Look-ups in named tables: a row name and a column name give one cell, copied from the table.

fuvigok =
fields: kaza, kemu, buv
nivazud: [73, 179, 80]
dulafu: [72, 186, 73]
bibib: [72, 120, 72]
gem: [92, 193, 47]
lan: [102, 12, 107]
voni: [125, 24, 117]
liv: [154, 190, 99]
susuz: [88, 145, 74]
rivo: [171, 157, 135]

kaza of nivazud is 73
buv of lan is 107
kaza of dulafu is 72
kaza of liv is 154
buv of susuz is 74
kemu of lan is 12
kemu of voni is 24
kaza of susuz is 88
kemu of liv is 190
buv of dulafu is 73
kemu of dulafu is 186
kaza of bibib is 72
buv of bibib is 72
kemu of susuz is 145
kaza of gem is 92
buv of rivo is 135
buv of nivazud is 80
kaza of voni is 125

Table lun
|  | beg | buf | pipate | fideg | ratida | gumun | gep | sozog | lemovo |
|---|---|---|---|---|---|---|---|---|---|
| kubofil | 179 | 68 | 174 | 66 | 66 | 68 | 178 | 68 | 105 |
| nitu | 123 | 121 | 124 | 122 | 122 | 122 | 124 | 122 | 153 |
| kevi | 31 | 211 | 33 | 213 | 211 | 212 | 32 | 213 | 102 |
| mupupir | 57 | 187 | 55 | 187 | 185 | 187 | 57 | 188 | 74 |
| pimonef | 149 | 93 | 157 | 98 | 97 | 94 | 152 | 95 | 241 |
| zavem | 79 | 163 | 84 | 167 | 165 | 164 | 81 | 165 | 156 |
| pofavoz | 116 | 129 | 116 | 129 | 128 | 129 | 116 | 130 | 120 |
| fub | 111 | 132 | 114 | 135 | 134 | 133 | 112 | 134 | 111 |
| ris | 131 | 115 | 127 | 114 | 114 | 116 | 130 | 116 | 99 |
| pepori | 131 | 114 | 130 | 114 | 114 | 115 | 131 | 115 | 131 |

ratida of ris: 114
fideg of pimonef: 98
beg of pepori: 131
pipate of kevi: 33
sozog of mupupir: 188
gumun of pofavoz: 129
fideg of ris: 114
gumun of ris: 116
ratida of mupupir: 185
beg of kubofil: 179
sozog of ris: 116
beg of zavem: 79
fideg of zavem: 167

kotezos =
         runezop   niz   mag  pifat  ketuguk   sar
von         73.0  59.6  43.2   38.4     32.2  66.0
rafad       41.5  71.6  66.1   31.8     51.0  60.6
fav         37.7  53.9  18.8   56.6     62.1  57.9
menaden     50.4  66.3  55.2   45.2     43.9  47.1
futol       48.3  44.8  61.2   56.0     58.5  46.1
taz         44.8  51.6  55.9   51.6     63.3  49.4
nume        44.9  60.9  56.0   23.1     84.9  49.8
kodulo      37.5  70.5  53.0   64.0     56.4  67.9
pekitet     57.9  47.8  65.1   67.3     64.2  49.4
lefu        61.5  71.0  26.2   29.9     55.7  54.1
lin         56.2  62.4  55.9   44.8     30.3  67.5
sen         64.2  30.2  56.6   30.2     13.5  41.5

menaden, ketuguk -> 43.9
nume, mag -> 56.0
kodulo, mag -> 53.0
kodulo, runezop -> 37.5
fav, pifat -> 56.6
lin, sar -> 67.5
fav, runezop -> 37.7
taz, niz -> 51.6
pekitet, mag -> 65.1
futol, niz -> 44.8
lefu, sar -> 54.1
Row with the largest niz: rafad

kino:
,vosip,pid,sotizug,pani,fazi,ses,doniv,bivi
lene,8.0,-1.3,2.9,-9.9,2.2,-2.2,2.0,-0.2
lis,8.1,-2.0,3.9,-9.5,2.8,-1.8,2.2,-2.2
guvi,5.9,-2.3,4.1,-6.5,2.8,-1.0,1.9,-3.6
teni,7.5,-2.3,4.2,-8.6,2.9,-1.5,2.1,-3.0
pinid,8.2,-1.7,3.6,-9.8,2.6,-2.0,2.1,-1.3

pani of guvi: -6.5
bivi of lis: -2.2
ses of lene: -2.2
pid of guvi: -2.3
ses of lis: -1.8
fazi of lene: 2.2
pani of lene: -9.9
doniv of teni: 2.1
pid of lis: -2.0

Table rurevi
|  | pusu | fav |
|---|---|---|
| zup | 82 | 167 |
| vugove | 38 | 237 |
| doru | 72 | 178 |
| kodus | 56 | 209 |
| kurome | 102 | 129 |
| kivas | 151 | 47 |
| nokara | 159 | 42 |
| nokal | 43 | 183 |
| segegaz | 124 | 82 |
| pedised | 121 | 73 |
| kam | 109 | 126 |
| pof | 115 | 65 |
| siz | 124 | 87 |

What is the pusu of pedised in rurevi?
121
What is the fav of kodus in rurevi?
209
What is the pusu of doru in rurevi?
72
What is the pusu of kurome in rurevi?
102
What is the pusu of segegaz in rurevi?
124
What is the pusu of vugove in rurevi?
38
What is the fav of vugove in rurevi?
237
What is the fav of segegaz in rurevi?
82
What is the pusu of kivas in rurevi?
151
What is the fav of kam in rurevi?
126
What is the fav of doru in rurevi?
178
What is the pusu of zup in rurevi?
82
What is the fav of nokara in rurevi?
42
What is the fav of kivas in rurevi?
47
What is the fav of kurome in rurevi?
129
What is the pusu of pof in rurevi?
115
What is the fav of pof in rurevi?
65
What is the fav of pedised in rurevi?
73

vobuka =
,ros,zosanun,nokapa
dus,20,165,133
sov,217,24,176
mep,201,73,68
mefe,73,170,26
muko,212,27,175
basu,200,76,62
vevita,10,199,59
bif,128,142,6
pagara,15,183,92
vimosu,27,148,169
lop,200,79,56
zib,129,141,5
zuk,53,108,238

What is the zosanun of pagara in vobuka?
183
What is the ros of vevita in vobuka?
10
What is the ros of pagara in vobuka?
15
What is the nokapa of mefe in vobuka?
26
What is the ros of mefe in vobuka?
73
What is the ros of mep in vobuka?
201
What is the zosanun of dus in vobuka?
165
What is the ros of dus in vobuka?
20
What is the nokapa of basu in vobuka?
62
What is the nokapa of dus in vobuka?
133
What is the nokapa of pagara in vobuka?
92
What is the ros of muko in vobuka?
212
What is the ros of vimosu in vobuka?
27
What is the zosanun of mep in vobuka?
73

Table magig
,mosital,mub,kogikag,rivuzu,val,nufa,sulezo,gotarik,mag,dugez
bup,120,141,147,157,149,65,209,136,61,100
sir,92,43,138,139,106,158,152,122,99,199
fitu,134,130,147,115,117,33,175,163,61,185

rivuzu of fitu = 115
gotarik of sir = 122
mag of fitu = 61
dugez of sir = 199
kogikag of sir = 138
sulezo of sir = 152

Table zenalur
         bapone  tum
lufe        111   76
defos       246   58
senogam     242   56
gizo         62  245
gogotu      246   62
bon          62  246
pimono       58  247
pubo         60  245
ditabi      243   57
labi         57  244
vof          63  245
fefeko      239   57
pazafi      243   57

ditabi, tum => 57
pazafi, bapone => 243
pubo, bapone => 60
gizo, tum => 245
labi, tum => 244
defos, bapone => 246
gogotu, tum => 62
senogam, bapone => 242
bon, bapone => 62
pazafi, tum => 57
vof, bapone => 63
pubo, tum => 245
gogotu, bapone => 246
lufe, tum => 76
bon, tum => 246
fefeko, bapone => 239
pimono, tum => 247
ditabi, bapone => 243
pimono, bapone => 58
lufe, bapone => 111
Row with the largest tum: pimono

refisem
columns: rubok, dof, pogeset, tifotim, rusopi, laretu, divezaf, ligira, bepu, kolor
badi: [86220, 11889, 87370, 87078, 12219, 12623, 12390, 10524, 87681, 58067]
gan: [11817, 87296, 12524, 85107, 15027, 86811, 87229, 88478, 9996, 12180]
dake: [11747, 88050, 12227, 12268, 87317, 87765, 87524, 86838, 13396, 31472]
poregag: [86287, 11410, 86319, 11084, 87096, 12793, 11356, 13485, 87112, 88742]
zibofa: [12548, 86542, 11202, 87223, 11479, 86930, 87924, 87199, 12970, 11361]
vetemir: [13187, 87545, 11802, 85612, 13624, 86146, 87775, 86365, 12057, 11935]
teke: [86576, 12039, 87397, 12122, 87593, 13023, 12201, 12259, 86475, 87235]
bez: [18702, 81293, 16252, 12191, 87092, 77730, 76754, 87001, 10453, 85482]

dake, rubok: 11747
bez, laretu: 77730
teke, laretu: 13023
vetemir, dof: 87545
vetemir, laretu: 86146
bez, ligira: 87001
teke, rusopi: 87593
gan, rusopi: 15027
poregag, divezaf: 11356
poregag, bepu: 87112

